Each row has a hidden stage along a path, written after it and counted from one end. A new block has a new path.
[  61  212  -62 -139   83 -193   -1  -68   55   53  231  -19 -232 -168
  216  -95  116  -66   58   -8   98   87   34  -18  144 -495  363  155
 -173    7 -248  -55  176   52   31    1 -101   87  106   22  -62   96
   28    1  374  -61 -129   16  326  -55  101  243]	15
[   6   57   -7   17   52 -225   63   50  199  179 -102  -65   20  112
   85   29   99  -50  126 -163   47   -9  256  -87   -7   -8  -76 -139
   32  -93  -31  141   19 -153  -28  103  -11  136  -11  -45  199   85
  148   11  116  -57  108   63 -136  -41   85 -236]	21
[ -54  -97  -83  -77  210   30  -46  -15   30   82   81   21  327  147
   32    9  228 -160   88 -272  -94  -66  287  -57  204  102  -79  -24
  186 -144 -171   35 -103  -67 -131   88   99  -86  317   28   94   71
   14    5 -149   95 -104   65  -96   92  -80 -174]	26
[-206   68  105  -86  295 -118  -24  120  -85   -9  -49  -41 -108 -198
  -64    1  -55   -3  -20 -145  -26  -86   21  -24 -139  244    2 -203
 -143 -197 -155    5  -57  -31 -215    2   82   25  153 -125  -52  356
   27   15 -247   27  -14  299  153 -142  118  -58]	24
[-202 -164  133   44  109  134  -30  159 -196  117    1    5  298  -79
   52  111   39  -25   99 -251  -69  -46   60  -10    6  312 -137  -88
   12 -324   29  188 -177 -181 -232  -81  112  -41    5  -76  155   81
 -198   75 -261   36   -8  297 -206  207 -250 -102]	29
[-129  144   85  -14  122 -187  200  144  196   18 -140 -236 -126    0
   14   10  160  -38  151  -27   11  170  169  -43 -149 -129   19 -164
 -159  -63  241  212 -120 -140 -115    0   43  224 -245  -87   77  102
  175  -99   -6 -135   71  222 -109  123  -46 -129]	11
[  87  -37 -133   34 -108   55  -70  154 -264  514  143  293   14   -2
  328   14 -182   52   48  -91   60  -12 -300  -65   90    3   27  112
   53  180   35 -362   97  135  107   -9   19 -134 -135  -67   21 -353
 -147   75  226  -82 -198 -387  233   74 -181  228]	32
[-100  144   75  -21  159  -90  197   64   92  207 -157  -96  -48 -139
  -10   72   50   -4  110  -53  120   11   -6  -80 -201  -30   -2 -142
 -146  -68   48   78  -44   19   10   65   96  -85  -60  -29    2   27
  127  -32 -121  -21  116  266   -1  129  -85   -3]	17
[-154   79  100  -19   -8 -108  -65  135 -279  156   29  153 -105 -320
  301  -17  -44  115  273   -6   34  165   75   34  281 -205  185  258
  -41   36  -33  -16  176  110    8 -180 -149 -157 -126  -30  206 -115
   12  107  290 -166  -48    1  361  175 -315  231]	32
[  22   25   79 -129  172 -160  -14 -104  -50  112    9   69  122 -226
   86    6  103 -129  279 -336   67 -168  113 -146  218   51   55   54
  -65 -136 -358  138  205   88  187   21   20 -314  354   29  202  -45
   18  138   -6   20  110   34   91  165   29  127]	22
[ 105  259  -75 -129   58 -166 -135   32   85   33  210   97 -184 -133
   84  -58   21 -215  -70  -28   72   18   22   36  112 -165  140   39
  -85  -37 -219 -214  165    1  -80   -7 -118   69  204  -30  -75   95
   32    9  288  -49 -150  -58  308 -169  170  117]	23
[   5 -188   32   29  -34   -3  -42  107 -346  634   32  211  -79   16
  341   66 -313  273   -9 -117  159    4 -282  -92 -101   38  145   53
   57   13   42 -298   98  104   75   38  132    6 -187 -151   40 -202
 -167  142  148  -43  -91 -253  154  -72   -9  202]	24
[-159  117   -3  121  -14   53  177   42  241  -70  -83 -213  -55 -168
  -41   39  -12 -142  107  -83   34 -259   81   30  -20   77  -69 -183
 -175 -204 -274  179   44 -190 -123  -27  -22  -52  240    4   90  305
   20   49 -197   -6   92  422 -209  -80  -63  -37]	10
[  97 -108 -177    2    5  -79  -19   64 -156  450  223   88 -132  130
  313 -159  -82  142  -22  -60  -76 -102 -251 -102    8  -67  203  -16
   10  272 -109 -427  191  140   57  119   69  -69  -15 -100 -109 -178
  -50   31  185  -16 -148 -470  224 -100   82  236]	5
[  71  -62 -295  -48  191   71  -70   43  -76  263  283  256  276   71
  176  -96  -15  -54 -105 -309 -152 -379 -361 -189  -38  358 -135 -234
  -91   53 -393 -282   33   99   90  192  128 -174  326  -88 -175   31
 -220  -18 -201  208 -241 -154  139  -68   15   79]	29
[ 113 -136  -62   45  108  149  -48 -110 -139  418  179   96   94  192
   55   35 -102   28  -97 -334   95  -70 -280 -126  -70   97  164  -34
  -54 -151 -191 -152   11   70  -89   89  137 -118   58  -37  -91  -46
 -324  -35   -8   88  -96 -268 -127  -88  117   47]	16
[ -95  -68  173   -9   47  139 -111   -6 -339  156   93  -48  -87 -117
   58  -14  -63  -30  140 -143   64   89  -35   77  225  -69  268  166
  -34 -172  -52   -2   81   60 -233 -198  -14 -267  -35    3   36 -107
 -197   70  -11  -90  -78  -80   26  169  -86  207]	3
[ -46 -225  -67 -118  229  -42   41  -14 -107  127   37   51  369   31
   26   44  305 -105  270 -299 -123  -81  360 -156  318   80  -47   84
  218   28  -51   78  -77   13   -7  104  195 -171  418  117  232  -45
   39  106  -77   48  -57  -78   28  289 -204  -14]	29
[-283  -29  -66  -48  193  -51   31  255   35 -122  -18  -75   20   25
  -46  -56  106   98  -44    9 -234 -142  250  -30  -47  344 -266 -394
  -20   26  -12   46  -94 -186 -323   97   54  147  164  -71   11  410
   80  -36 -247    8 -131  182   38  -41  -88 -236]	32
[-168   -9  -60  -81  167  176  -40  -72 -190  111  241   22 -260  -82
  165 -136 -246  244 -162  -72   50 -204 -347  -28  -51   -3  275 -135
 -270  -64 -504 -224  217  177  -79   26   35 -137  196 -100 -293  282
 -252  -27 -173   86 -287  -18  227 -251  141  287]	11
[ 103 -134  -36   12 -137   98  -76  -14  -96  347  338   86   86   94
  349  -77   75   62   23  -42  -20   83  -46    9  208 -230  257  203
   82   35  -87 -258  250   29    2  -16  -27 -142    9  -31   44 -320
 -173   54  325  -19 -106 -367   -8  151 -174  278]	9
[ 124  110 -116   97  -58 -174   71   78   73  246   55   79   73 -296
  160  101   33 -282  150 -127   80 -151    3  -24   81 -151   76  179
   -5  -70 -153  -71   -3 -124   49   -3   -3   58  259   45  164   42
   21  192  281    0   84  255  163  -78  -93  149]	25
[-159 -176  -17  196 -126  210  218   59   -1  258  -13 -154   68 -124
  106  109  -34   73   83   45   42 -202   65   45    8  -54   59   16
   52  -89  -82    1    6 -166 -154    8  115  -78  213   76  115  116
  -91  173  -73   37   53  309 -184   37 -313  147]	8
[-115  -63  315  -87  -52  252  -39   78  -37   97  -72 -108  -32   56
 -106   95 -125  -63   22 -168  134  -26   -3   32  -35  400 -189 -249
  -40 -277   71   51  151  -77 -122 -116   89 -273  -28 -125   88 -220
 -131   27 -346 -127   16 -171 -425  270   17   -4]	12
[-144   41   34  -55  223  -17   78   37  129  -21   -1 -150   56   -1
  -90   27  118    3  -70 -125   -2 -121  102  -71 -190  168  -97 -353
 -172 -254 -129  230  -88 -187 -227  116   84  112  131  -36  -51  378
  -57  -55 -231   86   -2  365 -164   -9   69 -186]	19
[-114 -103  -13  -55  190   44  148  -56   35  203  -27  -89  199 -106
   -6   68  169  -30   95 -114   13 -227  216  -76   33   30  -12  -50
  114  -81 -257    7  -16  -15  -23  163  189 -256  462  104   42  119
   96  113 -241  139   74  292  -35  107 -117   24]	19
[-188   14  114  -39   22  -74   75   48  -16  136  -63 -137 -174   55
  203  -54  100  156  227   78   39  292  330   56  198 -364  229  138
   85   56  123   22  121   51  -87  -71  -55  -39 -201  -24  153 -109
  202  -22  174 -183  -27  -72   44  166 -191   35]	8
[ -75   75   84 -297  132 -141   18  126 -155  273  176   33 -265 -128
  369 -124  -58  314 -103   95   95    3 -313 -131 -275 -124  115 -271
 -299   78  -25 -124  214  105  197  116   77   90 -244 -207 -236  -77
  -42   -8   29  -33 -190  -45  308  153  132  310]	17
[-227   -6  103  131 -118   28 -112  199  -79  -63   60   75  -50  -44
   82    4  -42  244   24   71  -65  172  264   97  176  114  -27  -74
  -75 -131   74  159  184 -194 -411 -153 -237  133 -142  -43  256  240
 -185    3  301 -137  -59   -8  -27    9 -320  -94]	32
[-163 -312  203   23  -38  255  109  114 -235  407   64    8  146 -233
   97  117 -140  324 -112   15   45 -312 -231  -76 -284  417  -95 -271
  -82 -150  -67  -95  185  -77  -42   94  248 -278  203  -67   -2  -33
 -290  218 -288  136  114  149 -169  226 -234  300]	17
[   6  246 -235 -181   61  -43   -9  166   49   23  204  137 -110  -75
  172  -86   22  -86  -70   46    9 -107 -179  -66   14  -58 -114 -219
 -216  163  -86 -138   61   21   49   71  -42  123   48  -38 -184   60
  -38  -64   80  -41 -374  -42  336   44  -20  142]	31
[ 203 -152 -137   57 -164  105  -68   39   33  530  216  155   98  379
  189   42  -62  109 -225  -54   96    2  -91  -69  -72   46  -25 -123
  143   19   68 -292  127 -100  -96  177   59  119  -53  -45  -12 -195
 -223    2  300   18 -142 -465 -182  -66   35  -25]	20
[ -27  246    7 -110  198 -123 -101  121   81  -84  -22  125   28   28
 -101  -48   88 -215  123 -248  -60   87   70  -68  107  278 -187 -182
 -130  -28    8   24   52   76  -77  -47  -85 -146  -20  -95   68  -54
   69 -154  -61 -104  -80 -201   68  128  -18 -166]	30
[-100 -108  -66  202 -110   25  168   63  -24  289   23 -116  -19  -81
  237   22  -13  110  142   21   14  -96   49   13   54 -220  175   81
    6  -12  -78   15   37 -124 -103    2   12   34   17   35  133   97
  -46  129  149  -17   46  204  -46  -25 -234  124]	6
[-113  199 -100 -210  187  -50  -23  163  118    2  106  100   66   92
  202 -130   83   60  -64  -53  -55  -53 -124 -117 -132  170 -258 -448
 -245   -8  -70   50   66    8   76  120  -26   68 -144 -184 -155   39
   -9 -172 -184   31 -269   67   74  167  -32  -86]	27
[-150 -373   65  129 -130  326  121  -20 -195  328  185  -46  168 -158
  166  143  -69  341 -103   43   96 -249  -36  -17  -58   21  130  -46
  -30 -238 -187   75  127 -211 -200   69  155  -27  299   95   73  225
 -429  243   12  154   -5  290 -204   75 -300  284]	16
[-232 -208   94  -82 -178   80  149  196 -142  235  -79 -225 -282   77
  256   16 -140  345   46  213  137  -83  115    1  -35 -100  -58 -279
    0   64  232  129  115 -200  -78   36  102  250 -210  -44   80   28
  -35  164  -31 -183 -198    5 -115  174  -42  123]	4
[-202  -19  272  -75   56  205   -6  144  -60   71  -48  -43  -67   51
  -79  -25 -138  182  -47  -79    9  -14 -179  -33 -202  527 -200 -441
 -234 -138  105    6  228   42 -123  -58   62 -299 -178 -209  -36 -150
 -157  -99 -392  -71   -2 -210 -286  277  -78   31]	9
[ -27  -52  -64  188   81   -7   90   99  144  141 -105 -166  180  186
 -179    7  195 -214  128 -157 -171  -53  261    3   56  225 -115 -121
  159   -9  112  -10 -138 -142 -340   46   70 -149  121   43  135   21
  116  -43 -140   -2  150  -18 -282   56 -142 -265]	3
[-107  -38  261  -53  -51 -170  -65   -6 -230  105   96  -89 -274 -294
  319  -36  -14   76  286  -57   89  204  218   86  320 -431  475  396
  -14 -133 -136   38  264   -2  -29 -228 -110  -26  -27  -51  258  -54
   19  198  385 -209   63  -17  192   52  -26  311]	11
[ 111  -48 -168 -148  160 -169   15   65 -119  271  135  184  169  -78
  232  -35   76 -121  171 -319  -54 -241 -166 -242   83  112  -61  -55
  -60  125 -164  -98   33   89  276  131  156  -76  223  -43   51 -142
  -43  101   -1   33 -130 -171  233  142   30  175]	29
[  77  -73   64  -63    9 -215  -46  182  -38  467    5  188  -14  186
  210  -53  -69  249  -29  -85  -21   39  -92 -180 -191  323 -136 -279
    9  155  186 -254  270   68  120  160   61  -38 -225 -228   94 -315
   44   -6  154  -72   68 -527   16   93   52  -10]	22
[ -79  154  167 -155  398  -42  -92  -84   95    7  -32    1  201  235
  -81 -107  195  -45  112 -437  -53  130   16 -157  -57  333 -113 -321
 -201 -266 -157  232   62  151  -19   42  -17 -376 -175 -171  -22 -119
    2 -298 -358   36   71 -123 -276  278   85 -316]	17
[  -7   65 -182   -9  253  -84   44  165  -38  283  -20  109  108   83
   95    1  -69 -127   15 -336  -51 -173 -323 -181 -228  290 -172 -267
 -130  -13  -49 -102 -249   30   43  123  175   68  -83 -165 -117   53
  -35  -85 -279   56 -146   57   69  -81   93 -140]	29
[-145  -73  203   45  167 -106   75  133  -33  287  -84  -81  113  -90
   21   43  148   82   82  -50  -93  121  183   -6 -154  127   49  -20
   99  -96  128  -91  -38  -32 -178   34  122 -180  -31  -93  105  -59
  162   21  -90   18  272  148  -68  147 -192  -68]	17
[ -75 -156  -95  -49  156  -18  183  -50  -11  195  -42 -175  129   32
   67  -17  230  -99  287 -162  -58 -173  271  -97  226 -135   70   56
  176  105 -131   26  -50   27   28  118  191 -224  339  128  110  -36
  171  104 -168   18   -4   40  -21  195 -107   52]	5
[  -1  139  162   62  -99   -9 -104  177   22  198   86   23 -262    1
   88  -24 -248   57 -168  -41   76   58 -283   47 -255  230    9 -237
 -240 -176   15 -178  209  -85 -168  -91  -97   47 -301 -261  -55  -38
 -155  -59   86 -120   30 -177 -112 -142  144   20]	14
[  -3   29   22 -177  -18 -106   -5   42  -62  201   84   -3 -199 -104
  221   33  -36   30   20   28  197  -13   93  -21   75 -263  120   11
  -10  -35  -69  -29  131  -65   35   37   24  179   84   -3   32   43
    6  145  221  -97 -167   20  192   -1  118  175]	22
[  48   -9  -49   36  111  -16   48  116  155  340   16   23  162  174
   23  -12  -20  -11 -139 -227  -66 -265 -240 -160 -365  490 -277 -468
  -97  -80 -109 -138   16  -77    5  216  146 -104   16 -184  -92  -27
  -45  -70 -287  118   98  -56 -258  -34  126 -180]	18
[  10   88  -69  210  190   -1   63  -50  130  197  -23  -67  217   70
  -50    1  172 -313  205 -336 -105   70   70   10   95  -29  162  195
   80 -134 -154  -97 -168   58 -174  -41   26 -312   84    0   68  -60
  103 -119  -93   51  175   87 -156  -32 -158 -166]	9
[-178  -15   82   -5  276  -70  186   24  137    5 -146 -158   83   16
 -217   61  171  117   40 -132  -22  -39  210 -146 -203  232  -98 -356
 -167 -152   40  296  -71 -108 -230  148  135   25  111   12   66  339
    7  -85 -213   60  129  255 -189   95  -60 -210]	18
[ -79  215  172   -8  -51   57  -68  183  -48  144  -58  113 -243 -186
  -74  107 -249   -8 -100   87  210  138 -114   99 -119  162  -34 -107
 -141 -131  157 -170  149   15 -211 -136  -69  -51 -125 -103  -14  -27
  -74   -2   76 -140  -51  -25  105  -17  -83  104]	24
[-241  -97  144 -112 -146  179  111   83 -276  360  -20  -58 -455 -155
  378   30 -440  440  -22  159  325 -118 -292   -4 -127 -174  159 -129
 -185  -14  -96  -86  273   62  143  -33   87   39 -186 -130  -78  -13
 -155  174  -65 -143 -241   21  114   -1   29  408]	12
[ -75  -30   82 -155  -55    8  -22  218  -56   84  -10   46  -91    5
   61   67 -121   43  -22  -47   97  -91    0  -69  -48  289 -266 -335
  -99  -58  160   61  103 -152  -39    7   71  180  -31 -113   91    0
 -116   86  -53 -137 -194 -128  -50  138   41   27]	28
[-184   50   -2  -32  225   32  121   61   71  -37   75 -223  -20 -131
  -10  -21  130  -99  -22  -59  -70  -96   25   19 -125  -44   99 -129
 -138 -174 -163   31 -161 -120 -227   22  122   52  183  -39 -142  324
   12  -34 -267   77  -50  442  -17  -35  -13   10]	11
[ -26   79   85 -137   57   37  -24  107  123   17  -32   60  105  -86
 -115   43   -9 -163   -5 -159   30 -275    6  -79  -51  528 -374 -391
  -99 -127 -130    2  197  -60   23   57   58 -249  312  -75   57  -41
  -17   54 -296   14   21  -26 -141  172   28  -18]	24
[  34 -155 -149  169  -98  -93  148   91  -33  328  183  -64   10  -67
  253  -20  113   96   71   64  -89  -45   40  -32   39 -283  264  132
   24  132   36 -129   36 -135 -132   68   55  161   78   53   94   64
  -70  131  377    4   23   16   95  -28 -215  218]	6
[ 131 -183  -62   96 -141  -42   15    1   48  399  110  -20  208  406
  335  -39  176   29  216 -222  -29  149  155  -99  204 -190   75   75
  155   16  136   76   78 -111   36   47  -15   48 -278  -40  267 -370
  -66  -13  323 -103    3 -408 -335  235 -128  -97]	7
